Below is a small trained network, with its code and all its weights. Each question gives an input and a class and asks what happens when units are switched off, that is, made to give their printed mean instead of their output.

import numpy as np


def w(rows, s, z=0):
    codes = np.array(rows[::2]) - 128.0
    scale = np.full(codes.shape[1], s)
    scale[-1] = z or s
    return codes * scale


def f(y):
    return np.maximum(y, 0)


def log_softmax(a):
    a = a - a.max(-1, keepdims=True)
    return a - np.log(np.exp(a).sum(-1, keepdims=True))


def net(x, mask):
    res = np.array(x, float).reshape(1, 6) / 4 @ E
    y = f(res @ A[0][:, :-1].T + A[0][:, -1])
    res = res + np.where(mask, y, B[0][:, -1]) @ B[0][:, :-1]
    return log_softmax(res[-1] @ U[:, :-1].T + U[:, -1])


A, B = {}, {}
E = w([
[131,213,111,203,153,8],'x0',
[110,91,51,149,122,163],'x1',
[230,142,100,65,108,143],'x2',
[180,162,153,215,122,215],'x3',
[67,127,115,192,154,183],'x4',
[173,127,128,133,242,160],'x5',
],0.012)
A[0] = w([
[173,110,130,119,89,68,125],'neuron 0',
[153,131,147,47,63,61,208],'neuron 1',
[189,183,84,158,189,151,217],'neuron 2',
[7,59,106,61,131,108,145],'neuron 3',
[178,59,60,114,169,203,146],'neuron 4',
[106,54,109,159,60,185,158],'neuron 5',
[170,160,173,211,166,112,161],'neuron 6',
[113,59,89,112,27,184,154],'neuron 7',
[57,128,195,128,120,138,188],'neuron 8',
[177,168,155,91,89,81,174],'neuron 9',
[84,95,168,137,178,73,215],'neuron 10',
[177,192,38,154,178,163,254],'neuron 11',
],0.013,0.0051)
B[0] = w([
[196,147,84,117,115,165,190],'neuron 0',
[178,190,79,73,123,81,254],'neuron 1',
[117,67,148,187,65,67,213],'neuron 2',
[122,122,96,20,221,156,242],'neuron 3',
[245,24,220,55,109,243,219],'neuron 4',
[80,158,166,72,39,159,207],'neuron 5',
[90,124,118,220,137,117,214],'neuron 6',
[72,229,215,68,57,142,228],'neuron 7',
[83,185,56,171,134,234,184],'neuron 8',
[239,172,32,138,131,59,215],'neuron 9',
[120,85,1,133,162,160,198],'neuron 10',
[113,24,189,144,55,39,213],'neuron 11',
],0.0091,0.017)
U = w([
[41,63,55,28,223,124,215],'0',
[213,3,178,93,68,185,137],'1',
[255,187,74,100,110,20,157],'2',
[42,234,178,19,54,163,159],'3',
[89,150,89,225,121,206,138],'4',
[107,79,155,232,91,30,152],'5',
[61,141,169,107,155,203,4],'6',
],0.0098,0.0029)

Each question gives the input, the list of numbers given to net, and the class t.
The units are the neurons (one row each of A and B). Each row of codes is followed by its name. A weight is (code - 128) times the scale printed after its matrix; where a second scale follows, it is the last column's (A, B and U).
mask holds one flag per neuron, in row order. A switched-off neuron (its flag False) gives its mean, the last column of its row in B, instead of its output. The means were averaged over made-up inputs and are rounded, as every weight is.
A unit's drop is (log p(t) with every unit on - log p(t) with that unit switched off) / (log p(t) with every unit on - log p(t) with every unit switched off).
The circuit of an input: a set's keep is (log p(t) with only the set's units on - log p(t) with every unit switched off) / (log p(t) with every unit on - log p(t) with every unit switched off). Starting from all 12 units, units are removed one at a time, each time the one whose removal leaves the highest keep (on an exact tie, the one counted first), for as long as the keep stays at least 0.8.
units of the circuit, in order: the units of the circuit, biggest drop first
most important unit: the unit with the biggest drop
top k neurons: the k neurons with the biggest drops, biggest first
drop when u is switched off: that unit's drop, to one decimal
input [0,-8,-6,7,0,4], class 4: most important unit	neuron 8
input [-2,0,-8,-7,2,-5], class 0: top 2 neurons	(neuron 3; neuron 10)
input [-1,0,-5,2,5,6], class 4: top 4 neurons	(neuron 8; neuron 6; neuron 10; neuron 3)
input [-8,-7,4,-6,-5,-6], class 2: top 2 neurons	(neuron 9; neuron 1)
input [3,-6,-1,-4,6,5], class 5: units of the circuit, in order	(neuron 3; neuron 1)
input [0,-6,-2,-2,6,-6], class 0: units of the circuit, in order	(neuron 7; neuron 3)
input [2,6,5,1,-4,0], class 1: top 2 neurons	(neuron 4; neuron 11)
input [5,4,4,6,7,-8], class 5: top 2 neurons	(neuron 11; neuron 3)
input [1,3,-7,7,7,-6], class 3: top 2 neurons	(neuron 5; neuron 7)
input [7,1,-8,-1,5,3], class 4: top 2 neurons	(neuron 10; neuron 8)
input [7,8,-2,-8,1,-8], class 0: drop when neuron 3 is switched off	0.4
input [-8,-3,7,0,0,-1], class 3: drop when neuron 5 is switched off	0.2
input [7,5,-7,6,7,3], class 5: drop when neuron 4 is switched off	0.0
input [-6,1,-1,3,-6,-1], class 3: most important unit	neuron 7
